Below are the code and all the weights of a small trained network. Each question names an input and a class and asks about switching units off, where a switched-off unit gives its printed mean instead of its output.

import numpy as np


def w(rows, s, z=0):
    codes = np.array(rows[::2]) - 128.0
    scale = np.full(codes.shape[1], s)
    scale[-1] = z or s
    return codes * scale


def f(y):
    return np.maximum(y, 0)


def log_softmax(a):
    a = a - a.max(-1, keepdims=True)
    return a - np.log(np.exp(a).sum(-1, keepdims=True))


def net(x, mask):
    res = np.array(x, float).reshape(1, 5) / 4 @ E
    y = f(res @ A[0][:, :-1].T + A[0][:, -1])
    res = res + np.where(mask, y, B[0][:, -1]) @ B[0][:, :-1]
    return log_softmax(res[-1] @ U[:, :-1].T + U[:, -1])


A, B = {}, {}
E = w([
[86,172,212,67,16],'x0',
[179,56,82,59,122],'x1',
[199,135,219,115,142],'x2',
[200,129,123,199,96],'x3',
[99,9,171,129,135],'x4',
],0.011)
A[0] = w([
[209,75,119,162,246,194],'n1',
[193,196,99,177,120,138],'n2',
[82,100,53,143,170,69],'n3',
[116,65,109,116,119,48],'n4',
[35,106,132,73,130,71],'n5',
[113,157,192,209,187,130],'n6',
[149,204,145,172,96,167],'n7',
[86,135,166,169,60,84],'n8',
[124,182,167,199,157,127],'n9',
[156,73,212,147,94,192],'n10',
[196,139,140,56,86,196],'n11',
[27,109,155,14,141,191],'n12',
[124,118,74,161,52,159],'n13',
[122,9,125,115,148,63],'n14',
[135,112,93,86,87,119],'n15',
[159,70,201,161,70,253],'n16',
[145,121,124,105,149,152],'n17',
[206,109,105,133,182,108],'n18',
[177,130,239,91,72,209],'n19',
[189,146,177,63,131,155],'n20',
[197,48,106,159,168,198],'n21',
[121,139,118,170,172,135],'n22',
],0.012,0.0048)
B[0] = w([
[128,167,28,187,138,251],'n1',
[81,139,112,54,44,218],'n2',
[123,130,178,61,114,191],'n3',
[119,87,146,128,119,157],'n4',
[117,188,147,79,77,188],'n5',
[83,9,101,106,105,205],'n6',
[109,60,142,73,125,218],'n7',
[170,164,176,131,170,186],'n8',
[105,51,114,94,97,207],'n9',
[179,77,139,121,159,200],'n10',
[126,110,152,97,126,194],'n11',
[162,194,136,80,89,238],'n12',
[159,144,106,169,174,175],'n13',
[101,23,125,130,143,190],'n14',
[128,93,104,125,124,158],'n15',
[177,75,136,125,178,211],'n16',
[159,143,153,123,141,149],'n17',
[155,184,124,165,133,193],'n18',
[194,127,225,45,140,240],'n19',
[161,147,189,55,94,190],'n20',
[126,136,58,147,146,220],'n21',
[110,141,103,99,79,177],'n22',
],0.011,0.014)
U = w([
[66,85,95,84,77,180],'0',
[155,89,95,159,189,106],'1',
[107,134,206,164,121,3],'2',
[146,248,98,110,107,69],'3',
[162,125,202,40,109,179],'4',
],0.011,0.0033)

Each question gives the input, the list of numbers given to net, and the class t.
The units are the neurons (one row each of A and B). Each row of codes is followed by its name. A weight is (code - 128) times the scale printed after its matrix; where a second scale follows, it is the last column's (A, B and U).
mask holds one flag per neuron, in row order. A switched-off neuron (its flag False) gives its mean, the last column of its row in B, instead of its output. The means were averaged over made-up inputs and are rounded, as every weight is.
A unit's drop is (log p(t) with every unit on - log p(t) with that unit switched off) / (log p(t) with every unit on - log p(t) with every unit switched off).
The circuit of an input: a set's keep is (log p(t) with only the set's units on - log p(t) with every unit switched off) / (log p(t) with every unit on - log p(t) with every unit switched off). Starting from the 12 units with the biggest drops (on a tie, the unit counted first), units are removed one at a time, each time the one whose removal leaves the highest keep (on an exact tie, the one counted first), for as long as the keep stays at least 0.8.
units of the circuit, in order: the units of the circuit, biggest drop first
most important unit: the unit with the biggest drop
top k neurons: the k neurons with the biggest drops, biggest first
drop when u is switched off: that unit's drop, to one decimal
input [-8,2,-3,-5,3], class 1: units of the circuit, in order : [n1]
input [1,-3,-8,1,2], class 3: units of the circuit, in order : [n6, n7, n9]
input [-3,8,7,-5,4], class 1: units of the circuit, in order : [n1, n21]
input [4,3,-4,4,-5], class 0: top 3 neurons : [n19, n12, n20]
input [5,4,-8,-1,-8], class 3: top 2 neurons : [n6, n19]
input [-8,1,1,7,-1], class 3: top 3 neurons : [n2, n18, n1]
input [5,5,-6,7,-6], class 0: top 4 neurons : [n19, n12, n20, n2]
input [-5,-5,0,4,3], class 0: top 2 neurons : [n6, n22]
input [2,-1,-5,8,-6], class 0: top 2 neurons : [n19, n7]
input [2,1,-2,4,2], class 1: drop when n20 is switched off : 0.2
input [-1,-2,-8,-7,-1], class 3: drop when n19 is switched off : 0.2
input [-6,1,2,-5,-5], class 3: drop when n11 is switched off : 0.0
input [-7,1,-6,4,-1], class 3: drop when n6 is switched off : 0.1
input [2,-2,-6,4,8], class 1: most important unit : n19
